[ -4  -5   1   4  -2  -5 -12  -2  -1  -4  -6  -2   3   0   6  -3  -7  -5
  -1   7  -2   6   2  -3   2   1   3   1  -6   0   1]  (30) E
[ -4   6  -2 -18  -3   5  -2   0  -1   0  -4   5   2  -4  -9   3   6   6
   5  -1   4   4 -14  -1  -8   1  -4   5   6  -4  -6]  (31) T
[ 3 -1  2 16  2 -3 -4  2  1 -2 -4 -1  1  0  6  1  1  5 -2  1  0 -4  4  1
 -1  2  2  4  4  4  4]  (30) K
[ 0  5 -1 13  1 -1 -9  5  2  2 -9 -4 -4  0  3  1 -7 10  3  4  1 -1 -1 -2
 -2  1  3  3  7  1 -1]  (30) K
[ -3   3  -1   5  -3   0 -14   2   6  -4  -7  -2   3  -4  10  -1 -14   6
   2   1   2   0   1  -4   2   6   2   1   5   3  -3]  (30) K
[-1  5 10 -6 -3  1 -9 -2  0  3 -5 -1  1 -1 -4  2  6  6  3 -3  0  3 -5 -2
 -5  4  5  7  5 -3  1]  (30) F
[  3  -3  -1  13   1  -3  -1  -1   3  -1   0   1  -2  -2   3   4 -13  10
   2  -2   1  -3   5  -2  -3   2   2  -1   4   3   5]  (30) E
[ 1  1  6 -6  2  1 -4  5  2 -2 -2 -1  3  2 -1 -2 11 -1 -1  1  0  6 -3 -1
 -1  1  0  1  4 -4 -3]  (24) D
[ -4  -2  -5 -17  -3   0  -1  -2   0   0  -9   2   0  -3  -2   0  11  -3
   6   2  -4   9  -7   0  -3  -1  -4   2  -1  -1  -3]  (31) T
[  1  -5   3  10   7  -2  18  -2  -5  13  10  -4   4   0  -3  -4  45 -11
  -6  10  -5   0   5   8  -1  -2  10   7 -15   1  23]  (24) P
[ 3  1  1  6  4 -2 -1 -2  0 -2 -1  6 -2  3  3  1 -3  7  0  1  4 -3  1  0
 -8  1 -2  2  9  6  3]  (30) F
[ -3   0  -3  -2   5  -3  12  -3  -6  11   9  -4   2  -2  -9  -3  45 -11
  -4   1 -12   4   1   4   1  -5  10   6 -12  -4  13]  (24) P
[ 0  1 -2  5  3 -5  1  3 -1  9 -1 -3  0 -2  1 -5 20 -3 -3  2 -3  2  1  0
 -2 -1  7  2 -2  1 14]  (24) D
[ -2  -3  -2 -15   0   1  -2   0  -4   1  -3   2  11   0  -4  -4   4  -2
   1   0   1   0  -2   4   0  -3  -2   8   1  -3   7]  (31) B
[ -4  -4   0 -16  -1  -1   1   1  -3   7  -5   6   1   1  -3  -3  12  -8
   2   4  -4   2  -2   2  -1 -10  -3   4  -3   0   9]  (31) H
[ -6   3  -4  -7   1   0   0  -2  -3   1   3  -5   2  -2  -7  -1  29  -7
  -1   7  -3  -4 -10   0   1   1   6   0  -6  -3   1]  (24) M
[-11   3  -8 -34   1   5  -4  -3 -16  18   0  -4   1 -12 -15   0  36 -14
   2   1  -5   9 -16   2  -3  -4   7  13  -9  -3  10]  (31) B
[-1 -1  0  0  2  2  1  0 -2  5  2  4 -1  0  0  4 -1  2  5 -3  1 -4  0  2
 -7 -2 -1  5 -2  1  5]  (31) B
[ 1  5 -2 -3  5 -2 -4 -1 -3  7 -8 -2  0 -2 -3  0 24 -4  3  4 -2  1 -3  2
 -3 -7  9 10  1  0  8]  (30) F
[ 3  0 -1  1  3 -1 12  3  0  1  2 -5  2 -2 -5 -4 30 -6 -1  2 -2  5 -2  3
  0 -4  5  3 -6 -3  0]  (24) M
[ -4  -2  -1 -11   1  -2   5   0  -4   8   4   3   9   1  -4  -2   2   0
   1   2  -6  -2   0   4  -2  -3   2   4  -4   0  11]  (31) B
[  4  -2  -2  -4  -2   0 -10  -3  -2   1  -7   0  -4  -2  -7  -3  13   3
   2   2  -2   5   3  -3   2  -1   3   6   4  -3   6]  (30) F
[  2  -2   3   6   3   0  10   1  -6   4   1  -1   1  -3  -5  -2  38 -10
  -2   6  -2   5  -2   3  -3  -2   3   3  -7   0   9]  (24) P
[-2  5  0 -3  1 -1 -3 -3  0  4 -6 -3  0 -3 -2 -1  0  6  4 -1  0  2 -2  0
 -3  1  6  5  4 -1  0]  (30) E
[ -4  12  -7 -10  -2   6 -15   0  -3  -3  -4 -18   3  -6  -6  -2  16   0
  -1   0  -1   7  -8   3   4   8   2   3  -1  -6 -16]  (24) P
[ -8  -3  -6 -29  -2   0  -5  -3  -8  11  -5  -2  -1  -1  -6  -2  16  -4
   2   0  -7  -2  -6   4  -1  -1   5  17  -3  -2   6]  (31) B
[  4 -16   8  -7   3  -8  27   0  -3  13   2  15  -2  10 -11  -2  45  -9
   0   1  -3  -1   5  11  -2 -10  -1   6 -11   2  35]  (31) H
[ 2 -5  2  3 -1 -4 11  1 -7  7 -3  7 -1  1 -2  1 14  2  2  0  0  1  2  4
 -4 -3 -1  3 -1  2 13]  (30) F
[ -2  -2  -2 -10   4  -2   3   1   1   7  -2   6  -1   2   2   8   5  18
   8   3  -2  -6  -2  -1  -4  -1  -4   4   5   1   4]  (31) T
[ 1 -2  3  0  2 -3  2 -3 -3  4 -7  2 -2  0  0 -1 35  5  1  1  1 -1  1  1
 -3 -5  0  3  5 -1  8]  (30) F
[ 0 -3 -4  0  5 -2 -1 -4 -3  8 -2 -2 -3  0 -2 -4 34 -6 -1  1 -4  5 -2  2
 -1 -2  7 10 -4 -3 12]  (30) K
[-4  2 -1  5  7 -6  1 -7 -2 11  0 -1  0 -2 -2  0 19  1  6  0 -2 -1  0 -3
 -7 -1  8  8 -2  1  7]  (30) K
[ -8  -3  -4 -30   2   2   1  -2 -12  14  -5  -3  -7   1  -8 -16  22 -13
   0   1  -6   1  -9   2  -1  -3   7   7 -10   0  12]  (31) B
[ -4  -4  -2 -12  -3  -2   2   1  -1   4  -4   6   0  -1  -5   0  13   8
   0   0   1  -6  -5  -2  -8   0  -4   5   2   7   1]  (31) T
[ 1 -1 -1 -5  2 -3 -2 -1 -3  5 -7  1  1 -1 -5  1 21  5  1 -1  4 -3 -3  1
 -3  1  2  9  3 -4  2]  (30) F

[ -2  -3   1  -2  -1   0  -3   0   0  -1   4 -10  -1  -3  -3   2   2  -1
  -7   2   5  -2   2  -2   4  -2   2   2  -1  -4   1]  <80> X
[ 10  12   1   1  -2   0  -3   7  -7   1 -12  25  -5  -2   3  -5  -6   1
  -2  -6 -22   3  -7   8  16   8  -3   6   2   6   0]  <71> R
[  2  12  -1   4  -3   0  -3  24   7  -2 -14  12  -4  -3   5  -6  -4   2
 -14   1  -6   8  -8   4   6   8  -1   3   2  -4  -5]  <74> N
[ -6  -5   0   6   0   2   1  14   6  -2  -1  -3  -1  -4  -3  -7  -1   1
  -3   3   7   7   0  -6  -2  -1   2   4   0 -13  -7]  <74> N
[  1  -3   3   3  -2   4   3  10  -4   0   2  11  -2  -1  -5   0  -2   2
  -1   2 -15   4   1   3   4  13  -1   7   1   0   1]  <75> U
[ -1 -27   2   3  -6   3   8  10   9  -2  11 -14   0 -15   2  -2  -2   0
   2   4  -4   8   1  -6  10  -4  -6   9   0  -5  -5]  <75> L
[-1  1 -5  2  0 -1 -1  9  6  0 -5  3  1 -3  1 -1 -3  2 -4  0 -1  6  0 -1
 -4  0  0  1  1 -5 -3]  <74> C
[  0 -24   7   0  -3   3   4   9   5   0  11  -7  -1 -16  -5  -2  -3   3
  -2   3   1   6   3  -8  10  -1  -2   8   1 -12  -7]  <75> U
[ -3  11  -2   5   4   0  -2  -7  -7   5 -11   8   1   4  -1  -4  -2   1
  10  -5 -15  -1  -1   2  -4   2   0  -1  -1   6   5]  <71> Y
[-3 -5  0  4 -1  1  1  3  6 -2 -2 -7  0 -2  0 -3 -1  1 -1  2  7  2  2 -5
 -3 -3  2  0  0 -5 -5]  <74> C
[  5   7   0  -4  -4   1  -5   6  -1  -2  -6   6  -1  -4   4  -3   0  -1
  -6   0 -13  -2  -2   2  10   1  -2   7   0   3   0]  <80> X
[ 4  5  1  2 -2  2 -3  7 -1  0 -8 14 -1 -5  2 -5 -3  2  0 -1 -6  2 -4  0
 11  1 -2  1  0  0 -2]  <71> Y
[ -9   2  -2   8   1   0   1   4   7  -2   2  -9   0   1  -6   0   0   2
   1   1  19   7   0  -6 -11  -2   3  -2   0  -5   1]  <74> N
[ 2  0  1  3  0  1 -1  0 -3 -3 -9 10  0 -2  0 -3 -2  3  4 -2 -1  1 -5 -1
 -3 -1  4 -1  2 -3  0]  <71> Y
[-5  6 -1 -1 -1  0 -4  3 -3  1 -5 -2 -1  2 -1 -2  3 -4 -6  1 -2 -5 -1 -1
  6  3  2  4  0  1 -1]  <80> X
[  4  -5  -1   1  -2   2   1   5   2   1  -1   4  -2 -10   0  -4  -2   2
   0  -1   2   5  -1  -4   5  -1  -2   1  -1  -9  -3]  <71> Y
[ 4  0  3  1  0  4 -2 -7 -9  4 -2  2  1 -3  0  0 -5  2  1  1  4 -3 -3 -1
  5  0 -1  0  0 -4 -1]  <71> R

[-1  3 -5  0  0 -1  1  1 -1  0  0  1 -2 -2  0  1  1  2 -9  3  0 -6 -3 -2
 -6  5  2 -5  7  1  2]  fulo Q
[ 0  4 -6  1  2  1  2 -1  0  1  1 -1 -1  2  1  6  1  1  3  5  1  4 -1 -3
  0  6  0  2  2 -1 -2]  fige S
[ 1  0 -3  0  0 -2  1  3 -1 -1  1  0 -1  1  0  1  1  5 -3  3  0 -6 -3 -2
 -4  6  3 -4  6  1  2]  fulo Q
[-1  4 -4  0  0  0  2 -1  1  3 -1  0 -3  3  0  4  5  2 -1  2  1  3  1  3
 -2  3 -4  0  2  1  3]  fige S
[-1  0 -2  0 -2 -2  2  2 -1  1  1 -2 -2 -1  0  1 -1  1 -3  5 -1 -3 -3 -2
 -3  5  4 -3  6  2  0]  fulo A
[-3  5 -5 -1  2  1  2 -4  1  2  0 -1 -2  1 -1  4  2  0 -4  4  2  2  2 -1
 -3  3 -8  0  3 -2  2]  fige S
[-2  1 -2  0  1 -2  2 -4 -3  0  2 -1 -1 -1  0  2  8 -1 -5  6 -2 -2 -4 -3
 -4  6  3 -2 11  2  3]  fulo A
[-1  4 -3  0  3  1  3  1  3  3 -1 -2 -2  2  1  8  8  2  4  3  1  4 -1 -2
 -4  7 -5  3  3 -2  1]  fige S
[-3  5 -4 -1  5  1  2 -2  1  3 -1 -1  0  2  1  5  7  0  1  4  3  4  4 -4
 -3  7 -8  2  2 -5  3]  fige S
[ 1  1 -3  0  0 -1  2  5 -2  0  1 -1 -2 -1 -3  1  3  3 -8  5  0 -1 -3 -2
 -2  6  2 -5  8  1  2]  fulo A
[  5   0  -2  -2   3  -4   1   4  -1  -3   1  -1  -1   0   2   0   0   4
 -12   2   0  -1  -3  -1   0   4   2  -4   4  -2  -1]  fulo Q
